Each row is followed by one of two labels, saying whether the row has a hidden trait. Each part has a new trait and two new labels.
[ 23.4  25.5   0.4 -22.0 -11.0  -5.5  17.5  -1.5   9.3   9.1 -16.0  16.2
   4.5 -11.8   7.1   8.2   2.3   0.9 -14.0   0.8   5.2  -7.9  -4.1  -5.5
  -6.6  13.5 -32.1  -3.4   2.7  -0.4 -16.4  -6.0 -15.3  -3.2   9.4  17.2
  -9.9  17.4   3.1] : [9]
[  1.2   5.2  -1.8  55.1 -10.1   5.0  31.5   5.5  -9.5 -21.6   4.3   9.5
   2.3 -44.8  31.5  -1.0  -6.0   6.7   9.0  -9.4  18.3  -0.3   1.8  10.1
  -7.8  64.0 -26.8  -3.0 -26.6  -3.8 -29.8 -17.2  -8.0   8.8   7.0  14.2
   1.7 -16.5   8.8] : [9]
[ -5.3  39.2  14.3  60.2  -5.6  -8.7  -6.5  -7.6  -1.0  23.6 -23.1  -8.1
   3.5   3.8  30.8  43.5   9.8   2.8 -12.2  17.3  17.3   4.4   0.2  -0.7
  -8.6  15.2 -32.3 -17.8 -42.7 -25.2 -46.5  -6.6   0.9   2.9   4.1   2.8
  14.5  10.1   2.7] : [9]
[-11.6   4.2  14.4  40.4  -3.0 -10.1 -20.5  -0.1   2.7  22.0 -16.1 -30.7
  -3.7  -0.5  10.1   1.5   8.7  -2.1  -5.9 -22.7   3.5   2.8   5.6  12.7
  -0.1  34.2  14.7 -31.6 -38.2 -16.6 -38.9  17.7   7.5   3.9  -6.3  -9.1
  20.8  -1.2  -4.7] : [9]
[ -2.0  35.1   0.8 -16.8   9.5  -2.7 -73.2   8.3   6.9  20.4   1.9  -0.4
  -1.1 -27.5  33.6 -20.5  11.5  -3.1  -4.5  -1.1  11.1  11.7 -10.6   8.0
   2.6   7.8 -16.4   5.5  18.0  -3.0   2.8  -4.9   1.8  30.2  14.0 -15.4
  35.7  21.1 -16.3] : [8]
[-18.4  17.9   0.2  -1.6  -1.1   1.0  -7.5 -17.6   0.1  27.0   3.6   8.4
  -1.4 -34.2  18.7 -47.5  -9.8  -9.6 -14.0   8.0   3.0  -6.5 -13.9  12.4
  45.6  29.0 -39.1 -14.0 -28.2 -51.2   7.1 -10.0 -31.9 -13.3   5.0  13.6
   0.1  24.4 -15.1] : [8]
[-20.0  27.2  19.1  18.0  -3.8  -2.9  65.9 -17.9   6.2  -1.3  -2.0  -6.3
   0.8  13.0  22.6  -4.1  -2.8   1.2  -2.2  -6.9   8.9  -5.2   7.7  -8.1
 -27.2 -56.3   3.4   8.0   8.2  11.8 -32.7  -1.2 -10.4   0.5   8.0 -14.9
  -3.6   0.4   0.0] : [8]
[ 29.7  48.1  -3.6  -3.3  -3.2  -6.5  19.5 -13.3   5.3  12.0  12.8 -15.4
  -1.5 -43.5  17.2  13.0   6.6  -9.5  11.3  -4.2  44.3  -1.8 -10.8   4.2
   5.1  35.8  -6.3  11.4  59.1  -8.8 -99.9   0.0   5.0   5.9  -0.4  -2.0
   5.5   9.5   2.2] : [8]
[ -5.6   5.2   5.4  11.1  -3.4  -1.2  13.8   2.2   5.6   7.4   2.9 -12.8
  -4.4 -31.1  20.9  -9.6   2.3   4.8  -1.4 -29.1   2.6  -1.8   5.8  12.8
  -5.2  16.9  -0.3 -18.6 -15.4  -4.2 -38.2  10.6  -5.4   6.5  -4.5   0.8
  20.1  -6.8   2.7] : [9]
[ -4.0  31.8  19.7 -52.1   2.7   4.0   2.7 -23.7   1.8  11.3 -33.2 -10.7
  -2.6  15.3  26.0  -5.4 -12.6   2.8 -12.6  10.2   8.4 -12.7  -3.7   6.0
 -17.7  35.6 -38.9 -12.9  11.3 -24.2 -23.4  23.5 -28.8  -3.7  -0.3   4.6
  23.4   8.3   7.6] : [8]

Next part:
[ 0.5 -3.7 -1.6  2.3 -2.9  4.8 -1.3 -2.5 -1.0 -0.4  0.1  0.2  2.5  1.4
  4.7 -1.1  2.3  0.3  1.9 -0.8  4.3  2.1 -0.1 -0.9  4.7  0.6  3.6  2.0
 -2.4 -0.4  0.0 -2.0  1.2 -2.4] : (26)
[ 2.2  3.6 -0.7 -0.6 -0.5  3.1 -0.2  0.2  1.2  4.2 -0.9 -0.8 -0.3  0.8
  4.9  0.7 -3.5  0.2 -4.4  2.9  1.0  4.1 -4.2 -1.8  0.5 -1.0  2.4 -0.3
  0.3 -0.3 -0.6 -0.6 -3.6 -3.8] : (26)
[ 11.3  90.0 -13.2 -34.3  -9.3  -9.3  13.2  29.3  38.5  10.5 -91.4 -36.6
   8.1  -8.4 -63.2  12.3 -39.6  10.2 -30.9  16.7 -72.0  -4.6 -34.3  34.7
  -0.8 -21.9  21.5  43.4  41.7  -2.6 -18.6 -44.9 -34.1  -8.1] : (26)
[-1.5  5.4  1.2  1.6 -1.1  3.2  1.1  3.5  3.8 -2.5  0.0 -0.2  0.0  0.0
 -2.3 -2.4 -1.1  1.0  5.1 -2.5 -2.4 -1.2 -0.1  2.7 -2.3 -0.3  2.5 -0.9
 -0.6  1.2  2.6 -0.2 -3.6 -1.8] : (36)
[ 1.1 -3.2 -0.6 -1.2 -1.1  3.2  1.1  0.8  3.6 -1.3  0.2 -2.4 -1.8  0.5
  2.6  0.9  2.9  0.1 -2.7  1.8  5.3  4.6 -2.8 -3.6  1.1 -1.6  1.6  0.2
 -3.8 -0.9 -1.5 -2.0 -4.4 -1.9] : (26)
[ 2.0 -4.7 -0.5 -3.1 -0.2  2.8  0.9  0.8  2.0 -2.5 -2.7 -1.5 -2.5  0.9
  2.8  0.4 -2.3  1.2 -2.0  0.8  8.4  2.8 -2.4 -0.4  0.0 -0.9  1.9 -2.7
 -0.2 -1.6  0.1 -1.3 -4.9 -4.0] : (26)
[ 0.3 -7.5 -1.3  2.0 -1.7  4.0 -3.7 -2.8  0.0  1.3 -2.1  2.2  2.2 -0.1
 -8.7 -1.6 -1.6 -1.4  0.9  0.1  5.2  2.0  0.2  0.4  1.2 -0.5  0.2 -1.5
 -1.2  0.0  0.0 -1.8 -1.3 -1.3] : (26)
[ 0.7 -6.6 -1.4 -2.1 -3.4  2.5 -4.0  2.9  0.1  1.8  2.0 -2.9  3.7  0.1
 -2.9 -0.5 -5.3  0.2 -0.5  0.3  1.6  2.6 -1.7 -0.5  1.5 -1.1  1.1 -1.9
  1.4  0.5  0.9 -2.0 -0.9 -0.3] : (26)
[ 1.4 -5.9 -0.9  3.4 -2.2  4.3 -2.8 -3.3 -2.4  1.4  1.3  1.8  1.4  1.5
  1.7 -1.1 -4.6 -0.4  2.5 -1.4  3.5  3.8 -0.7  0.1  2.5  0.3  2.4 -3.2
 -3.1  0.6  1.3 -2.3  2.8 -1.3] : (26)
[-0.4  2.2 -1.4  0.1 -0.6  4.9 -3.7 -2.0 -1.0  0.5  6.3 -0.8  3.6  1.4
 -0.9 -0.9 -2.0  0.2  2.2 -0.1  0.9  3.2 -2.3  1.4  0.0  0.4  3.0 -6.1
  0.5 -0.1  0.5 -3.1 -1.7 -3.2] : (26)
[  3.4  -4.1  -1.0  -5.8  -1.5   1.0  -0.6   0.7   6.5   0.5 -11.2  -2.9
  -1.1   0.3  -0.9   0.1  -3.1   0.9  -1.7   0.8  -7.1   2.3  -5.8   0.5
  -0.5  -1.4   0.0  -1.8   2.7  -1.2  -0.2  -4.7  -1.5  -3.0] : (26)
[ 0.5 -5.5 -1.9  0.4 -3.3  4.3 -2.8 -0.6 -0.4  1.6  1.1  0.1  1.8  0.9
 -7.3 -1.0 -4.0  0.0  0.8 -1.7  6.0  2.4  1.9  0.4  0.2 -0.4  1.3 -1.6
 -3.7  0.4  0.7  1.2  1.0 -0.6] : (26)
[ 2.1 -0.6 -0.6 -3.4 -0.2  1.8  0.0 -1.3 -0.6 -2.5 -0.5 -0.6 -1.7  1.0
  0.4  0.4 -0.9  0.1 -4.1  0.5  6.0  4.9 -3.4 -0.1 -1.2 -0.7  1.2 -1.2
 -0.7 -0.9  0.0 -1.2 -3.1 -5.5] : (26)
